Below is a small trained network, with its code and all its weights. Each question gives an input and a target symbol and asks what happens when units are switched off, that is, made to give their printed mean instead of their output.

import numpy as np


def w(rows, s, z=0):
    codes = np.array(rows[::2]) - 128.0
    scale = np.full(codes.shape[1], s)
    scale[-1] = z or s
    return codes * scale


def norm(h):
    return h / np.sqrt((h * h).mean(-1, keepdims=True) + 1e-5)


def f(y):
    return y / 2 * (1 + np.tanh(0.7978845608 * (y + 0.044715 * y**3)))


def softmax(a):
    e = np.exp(a - a.max(-1, keepdims=True))
    return e / e.sum(-1, keepdims=True)


def log_softmax(a):
    a = a - a.max(-1, keepdims=True)
    return a - np.log(np.exp(a).sum(-1, keepdims=True))


def net(x, mask):
    ids = ['αδεζηθλμξπστφψ'.index(c) for c in x.split()]
    T = len(ids)
    res = E[ids] + P[:T]
    u = 0
    for l in range(3):
        q, k, v = (norm(res) @ M[l].T for M in (Q, K, V))
        z = softmax(np.where(np.tri(T) > 0, q @ k.T / 4**0.5, -1e9)) @ v
        res = res + np.where(mask[u], z, O[l][:, -1]) @ O[l][:, :-1]
        u += 1
        y = f(norm(res) @ A[l][:, :-1].T + A[l][:, -1])
        res = res + np.where(mask[u : u + 8], y, B[l][:, -1]) @ B[l][:, :-1]
        u += 8
    return log_softmax(norm(res)[-1] @ U[:, :-1].T + U[:, -1])


Q, K, V, O, A, B = {}, {}, {}, {}, {}, {}
E = w([
[78,112,99,170],'α',
[193,142,72,130],'δ',
[108,112,127,171],'ε',
[102,115,119,170],'ζ',
[89,112,114,173],'η',
[108,117,113,176],'θ',
[86,113,111,175],'λ',
[103,116,115,175],'μ',
[91,114,111,174],'ξ',
[152,3,107,101],'π',
[90,142,104,145],'σ',
[94,170,96,41],'τ',
[120,91,154,76],'φ',
[12,161,114,111],'ψ',
],0.027)
P = w([
[6,42,58,99],'0',
[21,61,92,138],'1',
[55,73,114,124],'2',
[88,94,119,147],'3',
[98,105,137,142],'4',
[106,119,156,159],'5',
[118,133,167,167],'6',
[135,149,192,174],'7',
[154,170,226,194],'8',
[145,184,223,185],'9',
[143,196,229,184],'10',
],0.011)
Q[0] = w([
[188,108,175,118],'L0H0',
[1,45,168,122],'L0H0',
[56,139,146,154],'L0H0',
[86,207,99,131],'L0H0',
],0.0076)
K[0] = w([
[165,91,125,132],'L0H0',
[150,168,254,137],'L0H0',
[118,129,165,108],'L0H0',
[107,180,75,99],'L0H0',
],0.012)
V[0] = w([
[143,139,131,68],'L0H0',
[184,20,147,182],'L0H0',
[1,27,203,88],'L0H0',
[127,154,109,223],'L0H0',
],0.0067)
O[0] = w([
[123,127,123,99,63],'L0H0',
[2,100,175,128,224],'L0H0',
[118,119,68,162,251],'L0H0',
[148,133,160,179,169],'L0H0',
],0.0094,0.0026)
A[0] = w([
[157,73,159,162,4],'L0N0',
[159,252,127,90,56],'L0N1',
[196,110,112,97,79],'L0N2',
[205,165,106,118,115],'L0N3',
[151,173,190,231,59],'L0N4',
[23,206,169,135,134],'L0N5',
[201,145,144,106,75],'L0N6',
[146,123,126,124,103],'L0N7',
],0.014,0.0035)
B[0] = w([
[110,98,162,93,145],'L0N0',
[90,164,147,67,202],'L0N1',
[98,85,117,138,181],'L0N2',
[49,135,124,104,230],'L0N3',
[63,163,52,157,254],'L0N4',
[250,159,78,130,226],'L0N5',
[82,133,107,68,175],'L0N6',
[125,126,135,152,125],'L0N7',
],0.015,0.0052)
Q[1] = w([
[105,187,171,85],'L1H0',
[40,165,167,98],'L1H0',
[166,61,109,93],'L1H0',
[89,249,84,127],'L1H0',
],0.012)
K[1] = w([
[114,171,97,115],'L1H0',
[64,198,106,159],'L1H0',
[76,75,107,42],'L1H0',
[240,249,212,123],'L1H0',
],0.011)
V[1] = w([
[121,175,70,226],'L1H0',
[88,33,88,175],'L1H0',
[176,153,113,65],'L1H0',
[2,150,148,52],'L1H0',
],0.0061)
O[1] = w([
[173,145,38,131,223],'L1H0',
[64,254,168,170,254],'L1H0',
[121,116,121,175,103],'L1H0',
[166,153,145,171,148],'L1H0',
],0.0084,0.0041)
A[1] = w([
[139,193,249,121,104],'L1N0',
[229,136,80,163,127],'L1N1',
[42,168,150,43,174],'L1N2',
[82,105,163,89,79],'L1N3',
[153,91,59,230,192],'L1N4',
[192,148,89,66,105],'L1N5',
[121,125,126,123,1],'L1N6',
[65,31,143,190,97],'L1N7',
],0.011,0.0067)
B[1] = w([
[181,254,202,151,123],'L1N0',
[77,154,130,167,156],'L1N1',
[43,157,111,157,223],'L1N2',
[145,186,112,162,136],'L1N3',
[41,107,113,66,255],'L1N4',
[89,95,102,113,133],'L1N5',
[238,195,79,93,109],'L1N6',
[154,188,168,24,172],'L1N7',
],0.011,0.0088)
Q[2] = w([
[5,139,149,127],'L2H0',
[108,178,116,123],'L2H0',
[131,149,117,137],'L2H0',
[165,123,158,210],'L2H0',
],0.02)
K[2] = w([
[234,216,189,77],'L2H0',
[210,118,138,212],'L2H0',
[77,151,192,168],'L2H0',
[97,6,91,82],'L2H0',
],0.011)
V[2] = w([
[133,24,251,119],'L2H0',
[68,132,178,237],'L2H0',
[138,254,168,69],'L2H0',
[137,96,125,211],'L2H0',
],0.014)
O[2] = w([
[81,104,241,229,2],'L2H0',
[62,183,77,227,114],'L2H0',
[146,247,201,2,155],'L2H0',
[34,52,60,132,36],'L2H0',
],0.012,0.0088)
A[2] = w([
[115,107,90,2,253],'L2N0',
[216,119,217,85,166],'L2N1',
[37,79,125,152,190],'L2N2',
[116,88,189,205,31],'L2N3',
[49,183,183,183,172],'L2N4',
[234,169,136,192,46],'L2N5',
[94,13,109,156,145],'L2N6',
[239,37,115,62,189],'L2N7',
],0.016,0.0038)
B[2] = w([
[177,172,168,177,253],'L2N0',
[45,94,88,170,152],'L2N1',
[137,140,155,188,172],'L2N2',
[170,181,137,47,132],'L2N3',
[171,153,219,195,171],'L2N4',
[51,178,110,77,125],'L2N5',
[242,195,127,245,137],'L2N6',
[203,105,174,190,153],'L2N7',
],0.012,0.017)
U = w([
[240,194,103,192,177],'α',
[104,127,142,99,255],'δ',
[12,191,193,41,133],'ε',
[112,99,96,118,102],'ζ',
[234,176,156,33,75],'η',
[110,109,111,110,87],'θ',
[131,82,99,113,143],'λ',
[109,107,105,112,88],'μ',
[89,115,94,124,105],'ξ',
[192,94,94,82,122],'π',
[97,106,89,128,112],'σ',
[130,97,126,107,61],'τ',
[121,122,202,204,137],'φ',
[114,112,115,111,78],'ψ',
],0.011,0.0077)

Each question gives the input, a string of symbols that net reads in full, and the target symbol t.
The units are the heads (4 rows each of Q, K, V and O) and the neurons (one row each of A and B). Each row of codes is followed by its name. A weight is (code - 128) times the scale printed after its matrix; where a second scale follows, it is the last column's (O, A, B and U).
mask holds one flag per unit, layer by layer, with each layer's heads first. A switched-off unit (its flag False) gives its mean, the last column of its rows in O or B, instead of its output. The means were averaged over made-up inputs and are rounded, as every weight is.
A unit's drop is (log p(t) with every unit on - log p(t) with that unit switched off) / (log p(t) with every unit on - log p(t) with every unit switched off).
The circuit of an input: a set's keep is (log p(t) with only the set's units on - log p(t) with every unit switched off) / (log p(t) with every unit on - log p(t) with every unit switched off). Starting from the 12 units with the biggest drops (on a tie, the unit counted first), units are removed one at a time, each time the one whose removal leaves the highest keep (on an exact tie, the one counted first), for as long as the keep stays at least 0.8.
circuit, biggest first: the units of the circuit, biggest drop first
most important unit: the unit with the biggest drop
top k neurons: the k neurons with the biggest drops, biggest first
top k neurons in layer l: the k neurons of layer l with the biggest drops, biggest first
input π τ φ ξ δ δ τ η, target η: circuit, biggest first -> [L2H0]
input μ ξ π, target α: top 2 neurons -> [L2N6; L0N1]
input π φ ε π π ζ τ δ, target η: circuit, biggest first -> [L2H0; L0N5]
input δ π ξ, target φ: top 3 neurons -> [L0N4; L1N7; L1N4]
input θ δ π ε η, target φ: top 2 neurons -> [L1N7; L0N4]
input θ θ θ θ ξ π τ α φ η ε, target ε: top 3 neurons -> [L1N0; L1N4; L2N0]
input δ δ δ δ λ λ τ λ θ, target η: circuit, biggest first -> [L2H0; L0N5]
input δ π λ, target φ: top 2 neurons -> [L0N4; L1N7]
input π δ δ τ ξ, target η: top 2 neurons -> [L1N4; L0N1]
input θ ε δ π δ, target φ: top 4 neurons -> [L1N7; L0N4; L2N4; L1N2]
input ψ λ τ δ, target η: circuit, biggest first -> [L2H0; L0N4]
input ζ δ θ π δ τ η, target η: circuit, biggest first -> [L2H0; L0N5]
input δ τ δ π ε, target φ: top 4 neurons -> [L1N7; L0N4; L1N5; L0N3]
input ξ ε ζ ε ξ π δ δ τ μ, target η: top 2 neurons -> [L1N4; L0N5]
input η π π δ δ τ ξ π δ φ θ, target ε: top 3 neurons -> [L1N4; L1N0; L0N4]
input τ π π ε σ τ μ τ, target η: most important unit -> L1N4
input ε δ δ δ η θ π ξ, target φ: top 2 neurons -> [L1N7; L1N4]
input λ τ μ δ δ τ σ δ π φ μ, target ε: top 2 neurons in layer 1 -> [L1N0; L1N4]
input π τ π π θ δ, target φ: top 3 neurons in layer 1 -> [L1N7; L1N5; L1N2]
input π π μ, target φ: most important unit -> L2H0
input θ η η π λ θ δ δ τ τ, target η: top 2 neurons in layer 0 -> [L0N1; L0N5]
input ζ δ θ π δ π π θ, target φ: top 2 neurons in layer 2 -> [L2N4; L2N0]
